Here is a tiny trained network, its code and every weight. The questions are about switching its units off for an input and a class, where a switched-off unit gives its printed mean instead of its output.

import numpy as np


def w(rows, s, z=0):
    codes = np.array(rows[::2]) - 128.0
    scale = np.full(codes.shape[1], s)
    scale[-1] = z or s
    return codes * scale


def f(y):
    return y / 2 * (1 + np.tanh(0.7978845608 * (y + 0.044715 * y**3)))


def log_softmax(a):
    a = a - a.max(-1, keepdims=True)
    return a - np.log(np.exp(a).sum(-1, keepdims=True))


def net(x, mask):
    res = np.array(x, float).reshape(1, 8) / 4 @ E
    y = f(res @ A[0][:, :-1].T + A[0][:, -1])
    res = res + np.where(mask, y, B[0][:, -1]) @ B[0][:, :-1]
    return log_softmax(res[-1] @ U[:, :-1].T + U[:, -1])


A, B = {}, {}
E = w([
[136,133,130,137,129,134,128,126,134,129],'x0',
[127,128,119,128,134,125,130,128,124,122],'x1',
[131,225,97,69,55,209,156,145,80,64],'x2',
[111,121,118,123,134,132,128,135,123,126],'x3',
[110,115,123,109,128,119,130,133,114,125],'x4',
[65,168,141,219,95,82,168,125,1,175],'x5',
[77,214,202,68,217,102,112,154,123,149],'x6',
[123,120,117,117,136,124,127,130,116,126],'x7',
],0.015)
A[0] = w([
[120,124,127,165,133,86,118,122,86,131,129],'neuron 0',
[102,177,150,153,179,105,132,135,76,126,76],'neuron 1',
[80,184,147,184,106,98,138,129,47,139,91],'neuron 2',
[119,241,104,75,69,219,135,130,79,100,97],'neuron 3',
[107,216,175,51,251,116,127,125,180,123,128],'neuron 4',
[93,124,134,194,143,79,129,128,110,171,139],'neuron 5',
[129,107,114,131,174,117,151,126,196,112,164],'neuron 6',
[97,192,143,179,131,86,144,130,94,134,101],'neuron 7',
[113,122,103,242,55,104,138,122,25,152,112],'neuron 8',
[151,34,107,133,115,122,130,135,182,141,249],'neuron 9',
[132,198,88,72,28,186,144,127,113,82,122],'neuron 10',
[104,219,176,125,190,98,121,136,80,170,76],'neuron 11',
[122,234,133,52,135,154,144,135,112,137,61],'neuron 12',
[165,97,65,99,87,168,132,121,173,52,160],'neuron 13',
[124,124,148,119,196,109,125,122,131,145,122],'neuron 14',
[126,85,96,167,117,101,137,117,125,110,140],'neuron 15',
],0.015,0.011)
B[0] = w([
[134,126,198,152,117,158,186,111,158,108,172],'neuron 0',
[152,143,81,174,173,125,151,83,165,149,175],'neuron 1',
[143,58,89,149,178,155,109,38,66,135,217],'neuron 2',
[156,70,84,87,68,126,22,92,124,63,225],'neuron 3',
[130,198,226,102,172,106,75,191,98,110,225],'neuron 4',
[102,107,155,138,161,155,214,185,191,105,196],'neuron 5',
[139,144,87,140,131,82,54,116,60,159,169],'neuron 6',
[81,82,79,138,158,103,165,93,132,113,188],'neuron 7',
[141,70,176,120,56,125,95,205,4,135,253],'neuron 8',
[133,68,92,125,128,75,72,85,204,200,200],'neuron 9',
[126,227,37,136,90,146,183,123,52,133,219],'neuron 10',
[125,138,49,136,235,132,151,55,180,158,200],'neuron 11',
[119,60,200,120,96,135,72,126,250,37,183],'neuron 12',
[103,155,67,130,104,160,217,93,206,112,203],'neuron 13',
[134,183,112,126,181,105,147,121,71,164,165],'neuron 14',
[128,65,161,126,114,146,106,150,160,106,167],'neuron 15',
],0.023,0.035)
U = w([
[148,65,48,121,143,97,40,37,182,114,242],'0',
[115,64,200,167,106,118,171,230,91,174,104],'1',
[118,228,27,81,68,171,191,118,153,106,176],'2',
[163,130,95,111,60,188,121,163,1,74,3],'3',
[129,236,191,93,179,44,86,215,118,182,150],'4',
[79,155,114,166,223,122,206,108,127,146,120],'5',
[156,247,150,21,117,140,43,160,152,17,35],'6',
],0.0078,0.0038)

Each question gives the input, the list of numbers given to net, and the class t.
The units are the neurons (one row each of A and B). Each row of codes is followed by its name. A weight is (code - 128) times the scale printed after its matrix; where a second scale follows, it is the last column's (A, B and U).
mask holds one flag per neuron, in row order. A switched-off neuron (its flag False) gives its mean, the last column of its row in B, instead of its output. The means were averaged over made-up inputs and are rounded, as every weight is.
A unit's drop is (log p(t) with every unit on - log p(t) with that unit switched off) / (log p(t) with every unit on - log p(t) with every unit switched off).
The circuit of an input: a set's keep is (log p(t) with only the set's units on - log p(t) with every unit switched off) / (log p(t) with every unit on - log p(t) with every unit switched off). Starting from the 12 units with the biggest drops (on a tie, the unit counted first), units are removed one at a time, each time the one whose removal leaves the highest keep (on an exact tie, the one counted first), for as long as the keep stays at least 0.8.
units of the circuit, in order: the units of the circuit, biggest drop first
k most important neurons: the k neurons with the biggest drops, biggest first
drop of u: that unit's drop, to one decimal
input [-3,-6,0,-5,3,8,8,4], class 5: units of the circuit, in order -> neuron 5
input [4,2,6,-5,-3,1,-7,5], class 3: 2 most important neurons -> neuron 8; neuron 3
input [0,-4,0,-3,-5,1,-8,-8], class 1: 2 most important neurons -> neuron 3; neuron 8
input [7,2,8,-2,3,1,-3,1], class 3: 2 most important neurons -> neuron 3; neuron 10
input [2,-2,5,3,-8,6,0,4], class 3: 3 most important neurons -> neuron 8; neuron 9; neuron 10
input [-3,6,0,-6,1,-6,8,-1], class 4: 2 most important neurons -> neuron 3; neuron 4
input [8,8,6,-8,-5,-3,0,0], class 2: 2 most important neurons -> neuron 10; neuron 13
input [-4,6,0,5,-3,4,4,-3], class 5: 2 most important neurons -> neuron 3; neuron 9
input [-8,-8,1,4,-2,-6,-7,-5], class 2: 3 most important neurons -> neuron 13; neuron 3; neuron 2
input [-1,-6,-1,5,2,8,1,-5], class 5: 2 most important neurons -> neuron 11; neuron 2
input [-3,0,-2,1,2,0,8,7], class 4: drop of neuron 4 -> 1.3
input [-8,-8,6,-7,3,7,-2,0], class 3: drop of neuron 8 -> 1.9
input [-2,1,-1,-6,3,-6,4,8], class 4: drop of neuron 8 -> 0.0
input [7,2,-4,-8,-8,-2,8,-5], class 4: units of the circuit, in order -> neuron 4
